Below is a small trained network, with its code and all its weights. Each question gives an input and a target symbol and asks what happens when units are switched off, that is, made to give their printed mean instead of their output.

import numpy as np


def w(rows, s, z=0):
    codes = np.array(rows[::2]) - 128.0
    scale = np.full(codes.shape[1], s)
    scale[-1] = z or s
    return codes * scale


def f(y):
    return np.maximum(y, 0)


def softmax(a):
    e = np.exp(a - a.max(-1, keepdims=True))
    return e / e.sum(-1, keepdims=True)


def log_softmax(a):
    a = a - a.max(-1, keepdims=True)
    return a - np.log(np.exp(a).sum(-1, keepdims=True))


def net(x, mask):
    ids = ['αβγδζηλξπτφψ'.index(c) for c in x.split()]
    T = len(ids)
    res = E[ids] + P[:T]
    u = 0
    for l in range(2):
        q, k, v = (res @ M[l].T for M in (Q, K, V))
        z = softmax(np.where(np.tri(T) > 0, q @ k.T / 4**0.5, -1e9)) @ v
        res = res + np.where(mask[u], z, O[l][:, -1]) @ O[l][:, :-1]
        u += 1
        y = f(res @ A[l][:, :-1].T + A[l][:, -1])
        res = res + np.where(mask[u : u + 12], y, B[l][:, -1]) @ B[l][:, :-1]
        u += 12
    return log_softmax(res[-1] @ U[:, :-1].T + U[:, -1])


Q, K, V, O, A, B = {}, {}, {}, {}, {}, {}
E = w([
[139,146,96,69,219],'α',
[187,212,107,77,135],'β',
[140,13,131,103,99],'γ',
[169,105,89,54,141],'δ',
[168,100,115,87,50],'ζ',
[153,126,52,181,102],'η',
[83,39,194,158,157],'λ',
[138,7,174,87,142],'ξ',
[129,101,186,85,223],'π',
[127,241,139,126,203],'τ',
[91,156,194,156,193],'φ',
[132,59,105,65,219],'ψ',
],0.013)
P = w([
[255,119,164,162,195],'0',
[183,142,179,141,130],'1',
[159,140,165,143,124],'2',
[139,136,152,145,123],'3',
[123,130,141,148,120],'4',
[106,127,129,149,121],'5',
[89,120,118,152,120],'6',
[70,116,106,153,122],'7',
[55,110,94,157,120],'8',
[36,104,81,159,121],'9',
[19,97,68,163,124],'10',
],0.0092)
Q[0] = w([
[169,188,57,113,151],'L0H0',
[163,83,63,2,94],'L0H0',
[197,28,119,183,184],'L0H0',
[119,141,153,165,10],'L0H0',
],0.029)
K[0] = w([
[203,184,45,129,165],'L0H0',
[143,92,66,4,68],'L0H0',
[186,53,155,128,171],'L0H0',
[193,99,107,237,66],'L0H0',
],0.024)
V[0] = w([
[84,12,78,144,70],'L0H0',
[165,121,231,33,188],'L0H0',
[252,123,135,217,135],'L0H0',
[252,178,171,1,78],'L0H0',
],0.0075)
O[0] = w([
[126,254,120,163,227,152],'L0H0',
[154,131,23,217,151,250],'L0H0',
[31,226,77,34,94,232],'L0H0',
[56,97,234,235,169,189],'L0H0',
],0.0067,0.0025)
A[0] = w([
[162,124,108,172,111,20],'L0N0',
[138,104,153,111,144,130],'L0N1',
[78,139,146,116,153,52],'L0N2',
[125,115,134,117,154,232],'L0N3',
[108,138,142,110,159,122],'L0N4',
[251,179,192,84,155,204],'L0N5',
[156,99,123,129,106,150],'L0N6',
[141,128,158,92,149,108],'L0N7',
[110,114,156,127,153,162],'L0N8',
[129,124,146,113,129,64],'L0N9',
[129,167,125,123,135,100],'L0N10',
[139,144,137,128,147,2],'L0N11',
],0.023,0.005)
B[0] = w([
[185,101,127,142,135,135],'L0N0',
[124,145,107,143,142,160],'L0N1',
[137,114,127,121,143,135],'L0N2',
[119,143,173,126,81,254],'L0N3',
[130,116,120,147,128,143],'L0N4',
[138,3,151,146,191,171],'L0N5',
[102,115,127,118,128,158],'L0N6',
[131,118,126,149,137,131],'L0N7',
[142,136,106,98,126,199],'L0N8',
[140,140,125,123,132,128],'L0N9',
[98,106,109,127,145,142],'L0N10',
[139,113,116,114,130,128],'L0N11',
],0.037,0.0046)
Q[1] = w([
[99,86,91,128,88],'L1H0',
[104,89,98,136,86],'L1H0',
[118,173,117,110,178],'L1H0',
[74,34,84,161,1],'L1H0',
],0.048)
K[1] = w([
[107,127,89,155,135],'L1H0',
[103,131,84,151,137],'L1H0',
[131,113,149,151,139],'L1H0',
[66,141,3,122,150],'L1H0',
],0.051)
V[1] = w([
[172,200,79,185,238],'L1H0',
[131,223,190,224,138],'L1H0',
[246,124,47,97,64],'L1H0',
[147,86,127,220,68],'L1H0',
],0.013)
O[1] = w([
[118,136,152,247,142,10],'L1H0',
[49,79,168,145,66,2],'L1H0',
[237,122,126,190,85,105],'L1H0',
[112,75,95,126,99,197],'L1H0',
],0.015,0.0078)
A[1] = w([
[154,155,224,91,147,122],'L1N0',
[88,125,164,109,111,62],'L1N1',
[118,250,181,103,27,106],'L1N2',
[57,152,167,149,169,154],'L1N3',
[86,134,152,134,108,2],'L1N4',
[77,151,169,133,164,27],'L1N5',
[116,111,143,84,142,19],'L1N6',
[104,87,136,179,74,104],'L1N7',
[114,89,168,168,134,3],'L1N8',
[126,128,97,160,125,207],'L1N9',
[105,160,90,124,145,70],'L1N10',
[134,159,167,200,159,147],'L1N11',
],0.014,0.0086)
B[1] = w([
[109,56,91,150,151,222],'L1N0',
[182,127,84,134,187,196],'L1N1',
[124,239,141,144,97,199],'L1N2',
[211,180,172,29,124,160],'L1N3',
[209,76,134,151,175,134],'L1N4',
[99,94,92,198,116,140],'L1N5',
[144,129,143,208,98,255],'L1N6',
[112,136,174,159,249,191],'L1N7',
[125,221,104,88,62,147],'L1N8',
[92,177,208,113,83,194],'L1N9',
[149,141,128,186,123,178],'L1N10',
[102,59,11,128,88,185],'L1N11',
],0.018,0.0085)
U = w([
[65,62,160,80,54,254],'α',
[52,253,107,98,15,204],'β',
[47,174,205,167,88,129],'γ',
[121,184,209,82,103,114],'δ',
[103,168,161,199,59,103],'ζ',
[124,160,90,181,17,68],'η',
[155,162,105,80,43,46],'λ',
[135,159,188,205,53,100],'ξ',
[123,191,77,152,122,72],'π',
[133,160,190,179,47,103],'τ',
[201,164,168,165,10,73],'φ',
[34,177,122,172,70,114],'ψ',
],0.0045,0.0095)

Each question gives the input, a string of symbols that net reads in full, and the target symbol t.
The units are the heads (4 rows each of Q, K, V and O) and the neurons (one row each of A and B). Each row of codes is followed by its name. A weight is (code - 128) times the scale printed after its matrix; where a second scale follows, it is the last column's (O, A, B and U).
mask holds one flag per unit, layer by layer, with each layer's heads first. A switched-off unit (its flag False) gives its mean, the last column of its rows in O or B, instead of its output. The means were averaged over made-up inputs and are rounded, as every weight is.
A unit's drop is (log p(t) with every unit on - log p(t) with that unit switched off) / (log p(t) with every unit on - log p(t) with every unit switched off).
The circuit of an input: a set's keep is (log p(t) with only the set's units on - log p(t) with every unit switched off) / (log p(t) with every unit on - log p(t) with every unit switched off). Starting from the 12 units with the biggest drops (on a tie, the unit counted first), units are removed one at a time, each time the one whose removal leaves the highest keep (on an exact tie, the one counted first), for as long as the keep stays at least 0.8.
circuit, biggest first: the units of the circuit, biggest drop first
unit that matters most: the unit with the biggest drop
top k neurons: the k neurons with the biggest drops, biggest first
top k neurons in layer l: the k neurons of layer l with the biggest drops, biggest first
input φ η λ π η, target β: circuit, biggest first => [L0H0 L0N5]
input η φ ζ γ ζ, target π: unit that matters most => L1H0
input φ ζ τ ζ η ζ ψ φ ξ β, target φ: top 2 neurons => [L0N3 L0N0]
input γ β φ ζ φ γ, target β: circuit, biggest first => [L0N5 L0H0 L1N2 L1H0]
input η λ ζ ψ ξ, target π: circuit, biggest first => [L1H0 L0H0 L0N5 L0N10]
input η ξ ζ ξ, target π: top 3 neurons in layer 0 => [L0N5 L0N3 L0N10]
input λ η ζ φ δ δ β φ ζ ξ, target η: top 4 neurons => [L1N11 L0N3 L0N10 L0N0]
input φ γ λ ψ γ τ ζ, target α: circuit, biggest first => [L0H0 L1N2 L1H0 L0N5]
input τ η ψ ξ ζ ζ ζ ξ β ζ τ, target λ: top 3 neurons => [L0N3 L0N6 L0N0]
input γ π γ, target β: circuit, biggest first => [L0N5 L1N2 L0H0 L1H0]
input η τ ψ, target π: top 3 neurons => [L0N5 L0N3 L0N10]
input φ η λ φ γ η δ ψ π π φ, target β: top 3 neurons => [L0N5 L1N2 L1N6]
input ξ ξ τ η ψ ζ ζ ζ ξ ζ ζ, target ψ: top 3 neurons in layer 0 => [L0N3 L0N0 L0N8]
input φ π ζ β φ η ζ τ, target φ: circuit, biggest first => [L0H0 L1H0 L0N0]
input φ ζ ξ ζ φ α ζ, target β: circuit, biggest first => [L0N5 L1N2]
input η ζ φ, target π: unit that matters most => L1H0
input ψ φ β ζ ζ φ, target β: circuit, biggest first => [L0H0 L0N5 L1N2 L1H0]
input ζ η η ζ ψ ζ ζ φ, target α: circuit, biggest first => [L0H0 L1N2 L1N6]
input η γ η η ξ π τ δ η ζ η, target π: top 4 neurons => [L0N3 L0N2 L0N10 L1N10]
input φ η ζ, target φ: circuit, biggest first => [L1H0 L0H0 L0N0]
input ζ ξ γ φ φ α α λ λ, target β: circuit, biggest first => [L0N5 L1N2 L0N3 L1H0]
input ξ ζ λ δ ζ δ π η, target ψ: top 3 neurons => [L1N11 L0N3 L0N0]
